Below are the code and all the weights of a small trained network. Each question names an input and a class and asks about switching units off, where a switched-off unit gives its printed mean instead of its output.

import numpy as np


def w(rows, s, z=0):
    codes = np.array(rows[::2]) - 128.0
    scale = np.full(codes.shape[1], s)
    scale[-1] = z or s
    return codes * scale


def f(y):
    return np.maximum(y, 0)


def log_softmax(a):
    a = a - a.max(-1, keepdims=True)
    return a - np.log(np.exp(a).sum(-1, keepdims=True))


def net(x, mask):
    res = np.array(x, float).reshape(1, 2) / 4 @ E
    y = f(res @ A[0][:, :-1].T + A[0][:, -1])
    res = res + np.where(mask, y, B[0][:, -1]) @ B[0][:, :-1]
    return log_softmax(res[-1] @ U[:, :-1].T + U[:, -1])


A, B = {}, {}
E = w([
[154,37,166,252,164,160],'x0',
[204,151,84,180,118,66],'x1',
],0.011)
A[0] = w([
[124,88,169,197,158,155,82],'N1',
[174,184,116,156,155,27,111],'N2',
[149,90,162,217,100,137,156],'N3',
[189,45,146,152,114,173,136],'N4',
[111,110,109,179,220,152,171],'N5',
[174,109,77,119,96,14,103],'N6',
[40,100,250,66,153,139,186],'N7',
[95,157,86,98,152,88,99],'N8',
[92,213,118,55,76,88,69],'N9',
[254,155,54,146,141,115,89],'N10',
[115,124,77,94,32,131,90],'N11',
[151,123,136,68,71,81,158],'N12',
[155,177,176,157,169,146,221],'N13',
[94,138,125,116,94,81,160],'N14',
[68,238,47,15,110,92,82],'N15',
[90,145,78,94,101,134,146],'N16',
[157,194,96,94,13,126,139],'N17',
[150,108,142,72,93,100,223],'N18',
[11,139,144,117,146,217,92],'N19',
[42,109,191,84,141,160,99],'N20',
[240,195,113,145,160,31,133],'N21',
[174,137,164,90,90,143,254],'N22',
[110,145,147,232,187,244,131],'N23',
[92,179,88,75,104,94,103],'N24',
],0.0077,0.008)
B[0] = w([
[223,85,199,128,79,168,186],'N1',
[52,53,100,198,169,95,184],'N2',
[154,136,140,71,88,146,220],'N3',
[151,134,145,129,97,193,199],'N4',
[196,191,134,153,72,187,202],'N5',
[112,52,76,208,164,85,180],'N6',
[86,138,21,167,151,72,239],'N7',
[175,84,188,150,104,210,160],'N8',
[174,48,151,119,123,193,206],'N9',
[103,2,48,227,196,79,185],'N10',
[175,51,201,73,155,191,158],'N11',
[121,133,147,81,82,167,188],'N12',
[113,239,137,102,69,58,209],'N13',
[164,160,155,126,117,148,172],'N14',
[205,28,142,131,104,173,255],'N15',
[193,145,116,119,83,176,183],'N16',
[191,129,126,154,94,158,205],'N17',
[129,217,90,154,37,109,213],'N18',
[46,27,66,221,230,121,192],'N19',
[86,42,63,229,226,86,188],'N20',
[60,86,80,167,160,71,216],'N21',
[104,254,82,146,111,94,237],'N22',
[196,130,116,166,73,172,216],'N23',
[165,86,113,158,100,174,192],'N24',
],0.0061,0.0092)
U = w([
[183,118,151,115,111,165,41],'0',
[65,88,84,150,193,86,123],'1',
[109,254,121,110,104,97,254],'2',
[99,122,192,69,205,93,6],'3',
],0.018,0.0059)

Each question gives the input, the list of numbers given to net, and the class t.
The units are the neurons (one row each of A and B). Each row of codes is followed by its name. A weight is (code - 128) times the scale printed after its matrix; where a second scale follows, it is the last column's (A, B and U).
mask holds one flag per neuron, in row order. A switched-off neuron (its flag False) gives its mean, the last column of its row in B, instead of its output. The means were averaged over made-up inputs and are rounded, as every weight is.
A unit's drop is (log p(t) with every unit on - log p(t) with that unit switched off) / (log p(t) with every unit on - log p(t) with every unit switched off).
The circuit of an input: a set's keep is (log p(t) with only the set's units on - log p(t) with every unit switched off) / (log p(t) with every unit on - log p(t) with every unit switched off). Starting from the 12 units with the biggest drops (on a tie, the unit counted first), units are removed one at a time, each time the one whose removal leaves the highest keep (on an exact tie, the one counted first), for as long as the keep stays at least 0.8.
units of the circuit, in order: the units of the circuit, biggest drop first
top k neurons: the k neurons with the biggest drops, biggest first
drop when u is switched off: that unit's drop, to one decimal
input [-5,5], class 0: units of the circuit, in order : (N15)
input [3,-2], class 2: top 2 neurons : (N15, N9)
input [-6,-8], class 1: top 3 neurons : (N19, N20, N7)
input [-5,6], class 1: top 4 neurons : (N21, N2, N10, N6)
input [-2,-3], class 2: top 3 neurons : (N10, N21, N2)
input [-8,-8], class 0: top 3 neurons : (N15, N9, N16)
input [-6,6], class 0: top 3 neurons : (N15, N17, N7)
input [-7,-8], class 1: top 2 neurons : (N19, N20)
input [-4,4], class 0: top 2 neurons : (N7, N19)
input [-6,-7], class 1: drop when N20 is switched off : 1.1
input [-5,-7], class 1: drop when N20 is switched off : 0.3
input [-1,4], class 1: drop when N7 is switched off : -0.1
input [2,8], class 1: drop when N3 is switched off : 0.0
input [-1,5], class 1: top neuron : (N10)
